Each row comes from the steps of one walk. Every step used is in the known rows, and no mark comes twice. Write the walk behind each row, first mark first.
Each row is shifted at random along 8 fixed directions that mean nothing.
Known rows:
n-f-l-k-w-e-r-d:  1.931  1.378 -1.386 -0.268 -3.211 -0.057 -0.994  0.930 -0.203  1.728  1.019 -0.384 -0.142  1.880  1.862 -1.467 -1.381 -0.590  0.638 -0.459 -1.351 -1.583  0.449 -2.010  0.234 -0.002 -1.019  1.611 -1.357 -1.597 -1.792  1.834  0.900  1.738  1.582 -0.647 -0.586  0.468 -1.277  0.431  1.115
w-e-f-l: -0.182 -2.644 -2.063  2.884  0.712 -0.040  0.021 -1.324  0.888  1.239  1.281  2.605  1.460  1.344  3.079  1.931  4.203 -0.915 -0.113 -3.506 -1.803 -4.454  1.438  0.075 -0.180  0.741 -1.050  0.696  1.110 -1.092  0.864 -1.443 -0.253  2.003 -2.272 -0.323 -0.767  0.909 -0.592  3.075  0.017
n-d-f-w: -0.427 -1.052 -0.229 -1.635 -3.702 -1.593  1.099 -0.482  0.269 -1.246  4.189 -0.941  0.450 -2.072  4.234 -0.875 -0.335  2.329 -2.165  0.067  0.505 -2.925 -0.321 -0.785  1.025 -0.507  1.539 -2.045 -1.555 -0.980  0.199  1.282 -0.385 -0.434  0.357  0.916  0.395 -1.619 -0.791  2.163  1.399
l-e-r-d-f-w-k: -0.890 -2.737  0.009  0.304 -3.651  1.372  2.712  1.098  1.372  4.824  0.434  4.089 -0.003  2.855 -0.188 -1.414  3.046  2.386 -1.908 -2.833  0.537 -2.953  0.498 -1.049  1.252  1.807  0.157  0.573 -2.657 -0.804 -2.032 -1.502 -1.079  1.365  1.269 -4.711  1.156 -0.997 -0.039 -1.221 -1.915
k-r-n-f-l-e:  0.646  0.698  0.513 -0.105 -0.851  2.134  1.104 -0.144  0.381  1.670  2.106 -0.844 -3.288 -2.087  5.678 -0.498  0.769 -0.973 -1.106 -0.773 -3.260  0.019 -2.394 -1.733  3.037  3.285 -2.930 -1.319 -2.609 -1.249 -2.502  0.236  2.873 -0.642  3.131 -2.482  2.206  2.041  0.199 -0.541  2.939
l-n-r-d-k-f:  0.104 -1.201  0.706 -0.840 -1.002  0.745 -0.071  0.231  0.181  1.619  1.221  0.296 -2.287  0.223  2.483 -0.139 -0.072  0.832 -1.889  1.011 -2.487  1.614  0.133 -2.403  2.344 -0.575 -0.428 -1.428 -2.379  0.306 -2.136  0.271  2.740  0.911  2.380 -0.603  1.731 -0.876 -1.130 -1.290 -0.907
n-r-w-e-f-l-k:  1.143 -1.303  1.378  2.496 -0.440  1.095 -0.369  0.404  0.786  1.802  1.638  0.810 -1.377  0.229  1.859 -0.564 -2.128  1.086  0.416 -0.276 -1.638 -1.995  1.753 -1.285 -1.744  2.539 -1.824  1.989 -2.005 -1.809 -1.862  1.669  0.758  0.268  3.235 -2.391  0.568 -0.199 -1.458 -0.552 -2.754
n-d-k-w-l-e:  1.412 -0.758 -1.515 -0.298 -0.794 -0.564 -1.396  0.320  1.540 -0.421  1.996 -1.411 -0.718  0.706  3.323  1.827 -0.723  1.374 -0.346 -0.450 -1.848 -1.446  1.996 -1.528  0.937 -0.522  0.408  0.099 -1.307 -0.108 -1.432  2.301  2.166  0.959  0.456  0.332  0.646  0.156 -1.866  0.595  0.196
d-k-w-f-l-e-r: -0.204 -0.773 -0.524  1.455 -3.337 -1.460 -0.733 -0.746  0.141  0.943  0.538  1.862  0.954  2.295  0.257 -0.887 -1.471 -2.436 -1.036 -0.007 -0.734 -1.978  1.886  0.023 -0.250 -1.852 -2.777  0.760 -0.056 -0.892 -1.080  1.520  0.147  1.074  0.260  0.250 -1.536 -1.175 -1.943  1.560 -2.915
f-l-e-r: -1.838 -3.223  0.731  2.014 -0.981 -0.285  0.803 -0.910  0.720  1.867  1.241  4.320  0.368  1.241 -0.886 -2.292  0.151  0.245 -3.096  0.817 -3.221 -1.555  1.860 -1.614 -0.070 -1.405 -1.373  0.373 -1.913  1.043 -1.208 -0.701  0.398  0.109  3.036  0.048 -0.710 -3.777 -1.359  1.267 -4.700
f-w-e-l-k-r-n:  0.753 -1.405 -1.597  2.175 -0.180 -0.258  0.332 -1.736  0.383  0.753  1.849  0.967 -0.306  0.518  3.744  1.223  1.567 -1.365  0.114 -2.124 -1.122 -3.479  0.564  0.295 -0.726  1.337 -3.321  0.052  0.492 -1.097  0.116 -0.001  0.239  1.054 -0.502 -0.044 -0.911  1.129 -0.743  2.028  0.133
l-n-f-w-e: -0.780 -1.429 -1.196  0.379 -1.229 -1.081  1.739  2.265  1.462  2.076  1.255  0.138  1.636  0.930  1.766  0.009  0.873  1.326 -1.551 -1.921 -0.450 -2.931 -0.324  1.379 -1.297 -2.374 -3.227 -0.948 -1.772  0.600  0.520  2.461 -0.709  0.259  2.081  0.095  0.691 -0.410 -0.219  2.129 -1.139
e-r-k-w:  0.099  0.907 -1.275 -0.341 -2.049 -1.394  0.350  0.851  1.457  0.992  1.691  0.607 -0.408  1.931  1.241 -1.357  0.835 -0.690 -2.039 -0.685 -2.719 -0.021  2.247 -1.700  0.053 -2.474 -0.492  0.611 -0.636  2.213 -1.923  2.714  2.191 -0.892  1.937 -0.325 -0.883 -0.660 -2.169  1.428 -1.142
n-r-f-l-k-w-e:  2.192  2.063 -0.544  1.422 -2.504  0.464 -1.390  2.732  1.052  3.675  0.871 -1.172 -1.212  2.452  1.451 -0.790 -2.867  0.454  1.000 -0.854 -1.462 -1.986  2.093 -1.427 -1.535  1.270 -2.124  4.150 -1.672 -2.251 -1.568  3.315 -0.304  2.422  1.682 -1.170 -0.474  1.956 -1.556  0.738  0.279
r-w-l-e:  0.222 -0.684 -0.346  0.015 -0.926  0.206  0.520  0.691  0.301 -0.457  1.857  0.075  1.327 -1.690  3.437 -0.071  0.793  1.909 -0.625 -1.040 -1.016 -2.197 -0.075 -0.166  0.063 -0.351 -1.676 -1.122 -0.555 -0.672 -1.376  2.235  2.610 -1.795  3.396 -1.174  1.226 -1.134 -1.567  1.892 -0.541
d-f-w-e-l-k-r:  0.719  1.330 -2.337  1.017  0.377 -2.479  0.285 -0.435  0.305  1.487  0.691  0.555  1.039  3.214 -0.076  0.202  2.605 -2.170 -1.798 -0.623 -3.728 -1.819  3.559 -0.248  0.336 -2.532 -1.664  1.230  1.081  1.600  0.941 -0.269  0.968  1.343 -0.891  1.762 -2.552  1.317 -1.967  2.048 -0.695
n-f-l-k-r-w:  0.548  0.926  0.377 -1.208 -3.124  0.883  0.712 -0.299  0.483  0.578  4.326 -0.936 -2.473 -1.640  4.809 -1.875 -1.106  1.695 -1.250  0.813 -1.432 -2.325  0.813 -2.835  0.798  3.186  2.221  0.545 -2.343 -1.997 -1.886 -0.368  0.381  0.875  2.092  0.043 -0.031  0.916 -0.833  0.567  3.293
l-k-r-d:  0.285 -1.857 -2.066 -0.396 -3.408  0.450 -0.479  0.120 -0.996  1.285  2.636  1.731  0.735  1.527  2.433 -0.812 -0.087  2.676  0.495  0.385 -0.115 -3.767  1.877 -2.395 -0.689 -0.848  2.404  1.189 -0.262 -2.924 -0.258 -1.713 -1.355  4.837 -0.929  3.183 -1.262 -1.443 -1.070  2.942  1.745
r-n-f-l-k-w-e: -1.849 -2.784  0.188  0.174 -2.643 -1.185 -1.211 -2.346  1.588 -2.153  3.744  1.322  0.047 -1.539  4.601 -0.213 -2.647 -0.950 -2.091  0.179  1.130 -2.670  1.369 -0.049 -0.869 -0.022 -0.304 -1.667 -1.413 -0.727 -1.506  0.902  0.033  0.087  1.017  1.550 -0.866 -1.475 -1.356  1.786 -2.056
l-k-f-w-e-r:  0.596  0.045 -1.383  1.341 -2.600 -1.227  0.809 -0.310  0.210  1.399  2.146  0.648  0.352  1.440  2.367 -0.139  0.351 -0.679 -0.460 -1.397 -0.153 -3.227  0.942 -0.227 -1.541 -0.324 -1.795  0.792 -0.289 -1.271 -0.206  0.557 -1.188  0.970 -0.189  0.807 -1.659  0.614 -1.545  1.913  0.089
w-f-l-n-d-k:  2.550  2.549  0.015 -1.542 -3.718 -1.508 -1.594  0.039 -1.750 -1.050  3.350 -3.643  0.269 -2.117  3.421 -1.441 -4.189  2.131  0.140  2.478 -0.309 -1.753  0.213 -1.602  0.076  0.294  0.486  0.477 -1.168 -2.936 -0.356  3.433  1.212  0.230  2.267  1.392  1.238 -0.310 -1.599  1.955  2.037
l-e-f-w-k-r:  0.422 -0.190 -1.058  1.320 -1.029 -1.732  1.891 -0.218  2.944  2.015  2.858 -0.644 -1.334  2.228  2.159  0.923  1.878 -0.702 -2.621 -2.661 -2.281 -1.824  0.582  1.123 -0.382  0.272 -3.204 -0.843 -1.496  2.809 -0.597  2.279 -0.268 -2.011  1.567 -0.602 -0.419  1.272 -0.762 -0.293 -1.552
e-r-n-d-f-l: -0.616 -4.084 -0.052  2.583  1.733 -0.208 -0.253 -1.355  0.969  0.797  0.685  2.116 -0.054  0.865  1.294  0.757  1.621 -0.509 -0.687 -1.053 -3.835 -1.950  1.713 -0.336  0.713 -0.427 -2.071 -0.551 -0.170  0.443  0.693 -0.300  1.242  2.327 -0.183 -0.168  0.287 -1.325 -0.465  1.509 -3.020
l-k-f-w: -2.060 -0.323  0.366 -0.823 -1.491 -0.381  0.457 -1.948 -0.365  1.668  2.271  2.874 -0.714 -0.822  2.709 -1.650  2.980 -0.757 -5.028  1.483 -2.631  0.565  0.465 -3.641  2.539 -0.185  1.462 -1.404 -1.374  0.704 -0.911 -3.794  1.123 -0.849  1.074  0.539 -1.103 -0.973 -1.853  0.139 -0.168
w-f-l-e-r-k:  3.720  4.447  0.076  0.366 -3.020  2.015  1.053  1.260 -1.697  2.880  1.970 -2.347 -2.095 -1.471  4.466 -1.473  0.057  1.311  1.899 -1.091 -2.008 -1.648 -1.618 -2.248  0.820  5.162 -1.669  2.286 -1.289 -4.183 -2.266  1.716  1.960 -0.429  3.295 -4.273  1.978  3.114 -0.738 -0.181  4.759
e-f-w-k:  0.384 -1.918  3.042  3.353  0.768  1.945 -4.662 -5.338 -2.906 -1.257  2.326  3.419 -2.146 -4.446  5.664  1.264 -1.584 -2.168  0.784  2.050 -0.526 -0.418  0.733 -4.304 -0.057  5.411  0.747  0.734  0.991 -6.303 -2.045 -3.682  2.763 -1.637 -0.839 -1.994  0.908  0.445 -2.941 -0.486 -2.682
n-d-k-w-f-l-e:  0.720 -0.457 -1.492 -0.341 -4.825 -1.347 -0.584  1.433  2.049  1.583  1.980 -1.083  0.613  2.479  1.576 -0.535 -2.696  1.236 -0.861 -0.627  0.360 -3.238  1.869 -0.447 -0.067 -0.353 -0.380  1.377 -2.383 -0.912 -0.964  3.468 -1.555  2.332  0.321  0.489 -0.330 -0.617 -1.128  1.284 -0.127
l-n-f-w-k-r:  0.273  1.335 -0.909 -0.960 -2.392 -0.179  0.672  2.039  1.685  3.368  1.719 -0.152 -1.182  1.862  1.723 -0.990  0.770  0.823 -2.032 -1.303 -1.024 -1.744  1.082 -1.264 -0.261  0.055 -0.184  1.280 -2.324  0.160 -1.551  1.195  0.152  0.812  1.787 -1.005  0.679  2.287 -0.509  0.421  0.727
e-r-k-w-f-l-n-d:  0.739  1.159  0.689 -1.231 -1.892  0.075 -1.998 -2.264  0.522  0.465  3.086  0.422 -3.069 -0.712  3.181 -1.372 -0.303 -0.225 -2.380  0.904 -2.922  0.369  0.927 -3.873  2.057  2.458  2.587  0.333 -1.979  0.076 -3.082 -0.800  3.004 -1.051  2.312 -1.520  0.240  0.763 -1.440 -1.770  0.014
n-d-k-f-w-l-e-r:  1.728  1.193 -1.806 -0.280 -4.232 -3.809  0.582  2.062  1.660  0.182  1.543 -2.916  1.788  3.134 -0.680 -1.722 -3.039  0.312 -0.960 -0.257 -0.989 -2.428  1.951  1.050 -1.487 -3.986 -3.149  0.565 -1.769  1.966 -0.277  6.834 -0.337  0.588  2.549  1.697 -1.212 -1.588 -1.752  2.100 -1.827
l-n-f-w: -1.051  0.579 -0.604 -1.481 -2.450 -1.567  2.053  3.138  0.752  2.994  1.578  0.017  1.469  1.095 -0.149 -3.273  0.293  2.334 -3.314  1.002 -2.714 -1.025  0.729 -1.216 -0.323 -3.482 -0.650  0.057 -2.848  1.859  0.143  2.039 -0.037 -0.011  3.995  1.119  0.275 -1.758 -0.793  2.098 -0.653
r-w-l-k-f: -1.810 -2.328  0.034 -0.584 -1.251 -2.273 -1.139 -3.760 -0.309 -5.012  3.977  0.535  1.613 -3.599  5.566  0.678  0.174 -1.166 -2.583  0.885  0.277 -1.519  0.504  0.349 -0.151 -2.312 -0.128 -4.627  1.223  0.304 -0.523  0.385  2.488 -1.971  1.199  3.301 -1.300 -2.458 -2.481  2.605 -1.785
d-r-k-f-w: -1.564 -1.039 -0.785 -0.137 -4.678 -1.072  2.114 -0.064  0.843  1.296  1.986  1.630  0.552  0.976  2.536 -1.246  1.691 -0.239 -2.398 -2.018  1.372 -3.291  0.515  0.411  0.472 -0.848 -1.108 -0.795 -0.332 -0.696  0.012  0.568 -1.876  1.748 -0.961 -0.230 -1.485 -0.751 -0.584  2.662  0.457
k-f-w-e-l-n-d:  2.168  2.579 -2.625 -0.282 -1.778 -1.242 -0.325  3.115  1.301  4.344 -0.271 -1.121  1.033  3.965 -0.439 -1.798  0.465  0.066 -0.742 -0.717 -3.665 -1.028  1.926 -2.606  0.408 -1.077 -1.322  3.526 -2.464  0.912 -0.938  2.916  0.908  1.457  1.837 -0.313 -0.087  1.246 -1.432  1.267  0.757
w-e-l-n-f: -0.949 -4.025  0.684  1.761  1.824  1.489 -2.207 -1.831 -0.708 -0.898  1.233  3.523 -0.250 -1.735  3.652  1.062 -0.483 -0.302  0.488  1.379 -2.030 -1.123  2.307 -2.816 -0.478  0.590  0.989  0.078 -0.889 -2.869 -2.238 -2.356  3.320  1.385  0.976  0.353  1.484 -0.966 -1.743  0.951 -2.761
e-l-n-f:  1.914 -1.917  1.505  2.886  0.052  0.985 -1.036  0.498 -1.465 -0.314  2.027 -2.103 -1.348 -3.081  5.057  0.505 -5.315  0.630  3.277  2.429 -2.680 -0.144 -0.826 -1.437 -2.085  1.902 -4.285  0.151 -2.044 -4.245 -1.104  4.368  2.195  0.137  3.545  0.352  3.181 -1.203 -1.495  1.205 -0.946
d-k-f-l-e-r:  0.763  0.965 -0.731 -0.127 -2.241 -0.864  2.907 -1.500 -0.070  0.389  2.823 -1.226 -1.672 -0.623  4.248 -0.325  2.293 -1.410 -2.161 -0.673 -2.939 -0.860 -1.299 -0.682  2.880  0.639 -2.065 -2.173 -0.993  0.513 -0.692  0.153  1.474 -0.642  1.047 -0.207 -0.176  0.572 -0.753  0.816  3.002

Write each row's walk:
-0.325 -4.079  0.310  1.631 -2.089 -0.254  0.786 -0.642  1.623  1.910  1.384  0.563 -1.811  1.450  2.141  0.274 -0.782 -0.640 -1.182 -0.776 -1.852 -0.970 -0.841 -0.027  1.031  0.264 -3.556 -1.594 -2.301  0.427 -0.603  1.964 -0.322  1.583  0.982 -1.062  0.659 -1.944 -0.069 -0.368 -2.256 | e-r-f-l-n-d-k-w
-0.447 -0.190 -1.359 -0.045  0.557 -0.224 -0.750 -0.790  1.729  0.699  2.428  1.395 -0.488  1.432  2.097  0.195  1.996  0.158 -2.022 -0.753 -2.644 -3.157  4.075 -1.655  0.196  0.085  2.331  1.175 -0.228  0.607 -0.665 -2.536  0.777  2.339 -0.124  1.617 -2.055  1.627 -1.341  1.272  0.205 | n-f-l-k-r-w-e
 1.249 -1.614 -0.581  0.932  1.680 -0.819  0.032  1.105  1.217  0.526  1.261 -0.473  0.053  1.744  0.665  1.156 -0.191  1.768  0.377 -0.560 -3.089 -1.549  2.519  0.177 -0.770 -1.955 -1.427  0.186 -0.746  0.952 -0.300  2.022  2.113  0.328  2.017  0.524  0.741 -0.469 -1.406  0.438 -3.054 | l-n-d-r-w-e-f
 2.291  0.863 -1.294  0.783 -1.111 -1.254  1.577  2.361  1.241  2.131  1.275 -2.382  0.231  2.131  0.407 -0.347  0.442  2.627  0.428 -1.796 -3.000 -2.829  1.578  0.423 -0.741 -0.282 -2.116  1.168 -1.388  0.832  0.367  3.780  0.285  1.426  2.316 -1.207  0.191  0.430 -0.705  0.626 -0.074 | n-d-f-w-l-e-r-k
-0.515 -2.310  0.563  0.892  0.968 -0.153  0.391 -0.842 -0.927  1.769 -0.055  1.857 -0.528  0.810  0.210 -1.114  1.982 -0.512 -2.198  1.170 -4.842  0.826  0.193 -1.689  2.082 -1.777 -2.211 -1.493 -1.010  1.312  0.202 -1.116  2.329  1.590  2.344 -0.283  0.317 -2.217 -0.444 -0.181 -2.607 | e-f-l-n-d-r-k
 2.002  1.981  0.177 -0.141 -2.417 -1.246 -0.614 -0.704 -1.180  0.582  2.296 -0.723  0.496 -0.337  1.368 -1.850 -1.813  1.106 -0.672  1.686 -1.588 -0.993  1.724 -2.274  0.762  1.414  0.220  1.356 -1.015 -1.407 -0.830  1.454  1.395 -1.168  2.240 -0.746 -0.060 -1.007 -2.432  0.270 -0.484 | r-d-f-w-e-l-k
-0.227 -2.716 -1.311 -0.838  1.354 -2.160 -1.251 -3.485  1.530 -3.504  4.397  0.404 -0.783  0.365  3.207  2.154  0.911  0.338 -1.849  0.543 -2.220 -2.263  4.339 -0.765  0.412 -2.120  3.721 -2.093  0.465  2.102 -0.620 -2.125  2.394  0.621 -1.045  4.200 -1.565 -0.370 -1.905  0.863 -1.907 | l-n-d-k-r-w-e-f
 0.983 -0.475 -1.390  0.160 -3.196 -2.113  0.756  0.860  2.510  0.762  2.770 -2.089 -0.185  2.274  2.119  0.596 -1.561  1.050 -1.085 -2.241 -0.108 -3.077  0.877  1.901 -0.467 -1.057 -2.477 -0.508 -1.503  1.087  0.145  4.373 -1.416  1.267  0.776  0.589 -0.969 -0.187 -0.642  0.867 -0.433 | n-r-d-f-l-k-w-e
 1.639  0.367 -1.897  0.833  0.995 -1.335 -0.488  3.503  1.257  2.194 -1.640 -1.847  1.530  3.763 -0.658  0.864  0.744  0.003  0.123 -1.273 -3.691 -0.347  2.186  0.603 -0.350 -4.123 -4.695  0.680 -0.037  1.884  0.506  4.723  2.182  2.313  2.034  0.370 -0.066  0.219 -1.739  1.162 -2.119 | n-d-r-w-l-k-f
 0.661  1.838 -1.572 -2.025 -0.264 -0.397 -0.577  0.810 -1.498  1.986 -0.129  0.958  1.633  0.595  0.731 -2.336  3.564 -0.014 -1.954  0.757 -3.943 -0.083  0.518 -3.570  2.579 -2.063  1.013  0.363 -0.700  0.588 -0.877 -1.714  3.777  0.242  2.333 -0.359  0.060 -0.012 -1.215  1.085  1.085 | r-f-w-e-l-n-d
 0.880  1.500 -0.716 -2.242 -0.043 -2.354 -0.091 -3.203 -2.366 -3.667  3.186 -1.439  0.129 -2.553  3.863 -0.563  1.984 -0.947 -2.167  1.324 -2.831 -0.448 -0.496 -0.775  2.544 -2.737  0.535 -3.758  1.109  1.056  0.218 -1.106  4.189 -1.121  1.632  2.363 -0.850 -0.415 -1.042  1.444  1.584 | w-e-f-l-n-d-r-k
 3.174  1.416  0.061  0.929 -1.487  0.776  0.559 -0.716 -2.012  1.442  2.207 -1.463 -1.160 -1.270  3.772  0.207  0.991  1.970  1.651 -0.984 -1.785 -2.376 -1.183 -1.305  0.928  3.867 -1.044  0.575  0.122 -3.541  0.149  0.400  1.117  0.312  0.881 -2.742  1.085  1.436 -0.928 -0.069  2.814 | e-r-d-f-w-l-k
-0.787 -1.583  0.764  0.134 -0.593  0.119  0.585 -0.773  0.157  2.591 -0.271  1.998 -1.742  0.978  0.837 -1.532  1.806 -1.525 -3.158  0.850 -3.856  1.726 -0.050 -2.727  3.080 -0.223 -2.117 -1.199 -2.337  1.427 -1.444 -0.743  2.426  0.623  2.264 -1.897  0.461 -1.438 -0.761 -1.487 -2.197 | e-l-n-d-r-k-f-w
 1.908  0.920 -0.408 -0.581 -0.292 -0.599 -2.071 -0.021  0.186 -1.029  2.201 -1.993 -1.073 -0.367  3.081  0.437 -1.956  0.555  0.084  0.791 -2.341 -0.349  2.350 -1.389  0.462 -0.263 -0.100  0.358 -0.677 -0.699 -1.610  2.600  3.449  0.917  1.820  0.615  1.097  1.032 -1.864  0.662 -0.081 | w-l-k-r-n-d-f
-0.340 -3.035  0.977  0.113 -0.405 -0.310 -0.163 -3.555 -0.529 -2.162  3.708  1.311 -1.439 -2.215  3.034 -0.863 -1.088  1.376 -1.691  2.322 -2.542 -1.818  1.556 -2.348  1.297  0.550  1.690 -1.758 -1.309 -0.438 -0.975 -2.031  2.028  0.721  1.713  1.556 -0.041 -2.894 -1.145  0.799 -1.470 | f-l-e-r-n-d-k
 0.677  0.610 -0.677 -2.298 -0.276 -0.407 -1.171 -1.216 -0.618 -0.455  1.246  0.802 -1.376  0.608  2.506  0.131  1.883 -1.326 -2.104  0.663 -2.855  1.829  0.901 -2.696  3.200 -2.516  1.437 -1.787 -0.487  1.345 -2.713 -1.336  5.177 -0.826  1.391 -0.307  0.230  0.361 -1.876 -1.309 -0.421 | l-n-r-d-k-w-e-f
 1.920  1.993 -2.126 -2.170 -3.438 -0.367 -0.188  0.055  0.837  1.824  2.948  0.079 -1.260  2.759  1.377 -1.793  0.609  1.378 -1.384 -0.165 -1.736 -2.908  3.535 -3.690  1.876  1.096  5.044  3.264 -2.111 -0.743 -2.276 -1.335  0.735  2.991 -0.331  0.139 -0.485  2.012 -0.917  0.932  3.302 | w-e-f-l-n-d-k-r
 0.128  0.819 -0.568 -1.435 -1.732  0.658  0.695  1.647 -0.449  4.068 -0.183  1.130 -0.830  1.767  0.669 -2.193  1.962  0.043 -2.437  0.472 -2.979  0.545  0.416 -3.067  2.930 -0.784 -0.652  0.511 -2.060 -0.103 -1.099 -1.272  1.632  2.054  1.556 -1.481  0.508  0.546 -0.692 -0.327  0.858 | l-k-r-n-d-f-w
 1.423 -0.681 -1.545  0.782 -0.561 -0.363  0.926  0.956  1.538  1.614  2.219 -1.122  0.131  1.263  2.119  0.029  0.970  2.227  0.362 -2.101 -2.956 -3.805  0.776  0.297 -0.682  0.579 -1.411  0.495 -1.374  0.305  0.043  1.821  0.307  1.656  2.010  0.088  0.577  0.540  0.118  1.395  0.493 | w-f-l-e-r-n-d
 1.435  0.239 -0.675  1.396 -1.651 -0.201 -2.248 -1.334  0.688 -0.766  2.003  0.215 -1.023  0.508  3.501  0.468 -2.502 -1.888  1.649 -0.812 -0.347 -3.264  3.494 -1.218 -0.725  1.705  0.094  2.629  0.353 -3.110 -1.730  1.247  1.264  2.237 -1.512 -0.373 -0.744  2.011 -1.872  2.186  0.171 | d-k-w-e-r-n-f-l
 2.248 -0.371 -2.909 -0.255 -1.013 -0.947  0.522 -2.032  0.043 -0.913  3.393 -1.876 -1.350  0.115  5.484  2.508  2.145  0.222  0.693 -2.264 -1.326 -4.164 -0.380 -0.357  1.260  0.577  0.422 -1.012  0.540 -1.336  0.708 -0.768  0.534  2.404 -2.633  1.469 -0.778  2.267 -0.220  2.105  4.671 | f-l-n-d-k-w-e-r
-1.116 -4.346 -0.065  1.922  0.455 -1.003 -0.742 -2.058  2.423 -0.054  1.422  0.961 -0.491  0.495  2.775  2.619  0.900 -0.628 -2.647 -1.255 -1.510 -1.552  0.830  0.357  1.155 -0.044 -2.553 -2.506 -1.395  1.382 -0.017  0.576  0.337  0.537 -0.190  0.009 -0.002 -1.280 -1.085 -0.417 -3.617 | n-d-k-f-w-l-e
